Below is a small trained network, with its code and all its weights. Each question gives an input and a class and asks what happens when units are switched off, that is, made to give their printed mean instead of their output.

import numpy as np


def w(rows, s, z=0):
    codes = np.array(rows[::2]) - 128.0
    scale = np.full(codes.shape[1], s)
    scale[-1] = z or s
    return codes * scale


def norm(h):
    return h / np.sqrt((h * h).mean(-1, keepdims=True) + 1e-5)


def f(y):
    return np.maximum(y, 0)


def log_softmax(a):
    a = a - a.max(-1, keepdims=True)
    return a - np.log(np.exp(a).sum(-1, keepdims=True))


def net(x, mask):
    res = np.array(x, float).reshape(1, 4) / 4 @ E
    u = 0
    for l in range(3):
        y = f(norm(res) @ A[l][:, :-1].T + A[l][:, -1])
        res = res + np.where(mask[u : u + 4], y, B[l][:, -1]) @ B[l][:, :-1]
        u += 4
    return log_softmax(norm(res)[-1] @ U[:, :-1].T + U[:, -1])


A, B = {}, {}
E = w([
[105,84,84,191,141,155],'x0',
[254,149,53,165,177,30],'x1',
[143,145,193,225,142,149],'x2',
[115,71,173,138,122,73],'x3',
],0.0084)
A[0] = w([
[125,111,98,56,93,127,3],'L0N0',
[145,66,196,120,45,44,44],'L0N1',
[165,100,92,92,46,140,39],'L0N2',
[167,255,185,43,129,125,74],'L0N3',
],0.0089,0.0057)
B[0] = w([
[72,91,80,164,115,86,168],'L0N0',
[165,103,245,128,197,163,206],'L0N1',
[87,92,47,62,37,88,149],'L0N2',
[149,79,181,53,223,185,254],'L0N3',
],0.013,0.0034)
A[1] = w([
[71,30,12,195,227,140,87],'L1N0',
[116,109,146,101,65,198,2],'L1N1',
[120,107,34,155,152,227,47],'L1N2',
[130,96,59,62,28,52,74],'L1N3',
],0.011,0.0063)
B[1] = w([
[190,63,195,60,175,139,255],'L1N0',
[191,156,112,174,63,89,165],'L1N1',
[209,135,218,89,161,145,204],'L1N2',
[7,138,31,189,155,165,207],'L1N3',
],0.011,0.0053)
A[2] = w([
[8,170,196,124,7,211,110],'L2N0',
[106,213,217,247,205,103,170],'L2N1',
[51,111,85,87,133,50,112],'L2N2',
[190,177,52,180,204,24,2],'L2N3',
],0.011,0.0042)
B[2] = w([
[239,167,71,153,109,80,251],'L2N0',
[135,5,57,152,106,242,255],'L2N1',
[108,70,143,171,99,185,178],'L2N2',
[186,142,90,208,41,72,208],'L2N3',
],0.015,0.0066)
U = w([
[254,162,23,212,30,23,157],'0',
[176,33,193,46,209,124,185],'1',
[58,45,14,162,66,188,245],'2',
[194,62,97,97,167,165,211],'3',
[127,150,138,120,153,217,117],'4',
[21,254,208,213,196,93,2],'5',
[16,236,194,194,190,113,2],'6',
],0.0093,0.0081)

Each question gives the input, the list of numbers given to net, and the class t.
The units are the neurons (one row each of A and B). Each row of codes is followed by its name. A weight is (code - 128) times the scale printed after its matrix; where a second scale follows, it is the last column's (A, B and U).
mask holds one flag per neuron, layer by layer. A switched-off neuron (its flag False) gives its mean, the last column of its row in B, instead of its output. The means were averaged over made-up inputs and are rounded, as every weight is.
A unit's drop is (log p(t) with every unit on - log p(t) with that unit switched off) / (log p(t) with every unit on - log p(t) with every unit switched off).
The circuit of an input: a set's keep is (log p(t) with only the set's units on - log p(t) with every unit switched off) / (log p(t) with every unit on - log p(t) with every unit switched off). Starting from all 12 units, units are removed one at a time, each time the one whose removal leaves the highest keep (on an exact tie, the one counted first), for as long as the keep stays at least 0.8.
units of the circuit, in order: the units of the circuit, biggest drop first
most important unit: the unit with the biggest drop
top k neurons: the k neurons with the biggest drops, biggest first
k most important neurons of layer l: the k neurons of layer l with the biggest drops, biggest first
input [-4,3,-7,6], class 2: most important unit	L0N2
input [-6,-8,4,4], class 0: top 2 neurons	L2N0, L1N0
input [0,-5,1,5], class 0: top 4 neurons	L2N0, L1N0, L0N3, L1N2
input [2,1,-5,1], class 2: units of the circuit, in order	L1N3, L0N2
input [-3,7,-8,-2], class 2: units of the circuit, in order	L1N3, L2N0
input [-7,-7,-3,-5], class 0: 2 most important neurons of layer 0	L0N1, L0N0
input [-3,2,-5,-1], class 2: units of the circuit, in order	L0N2, L1N3
input [-6,-3,-8,3], class 2: top 4 neurons	L0N0, L0N2, L2N2, L1N0
input [-8,1,-2,-6], class 1: top 2 neurons	L0N3, L2N1
input [-3,1,-8,7], class 2: 2 most important neurons of layer 0	L0N3, L0N2
input [-7,-7,-6,-5], class 0: top 2 neurons	L2N0, L1N0
input [-6,2,-4,-2], class 1: 2 most important neurons of layer 2	L2N1, L2N0
input [6,5,5,3], class 1: 2 most important neurons of layer 1	L1N0, L1N3
input [-7,2,2,-1], class 1: units of the circuit, in order	L0N3
input [0,6,7,-4], class 2: top 2 neurons	L2N1, L2N0
input [-5,5,7,-6], class 2: top 2 neurons	L2N1, L1N0
input [0,-7,-7,-2], class 0: top 3 neurons	L2N0, L2N1, L1N1
input [1,-7,7,6], class 0: 2 most important neurons of layer 1	L1N0, L1N2
input [7,5,0,-5], class 1: 2 most important neurons of layer 1	L1N0, L1N2
input [8,4,-4,1], class 1: units of the circuit, in order	L1N0
input [-8,3,5,3], class 1: top 2 neurons	L0N3, L1N3
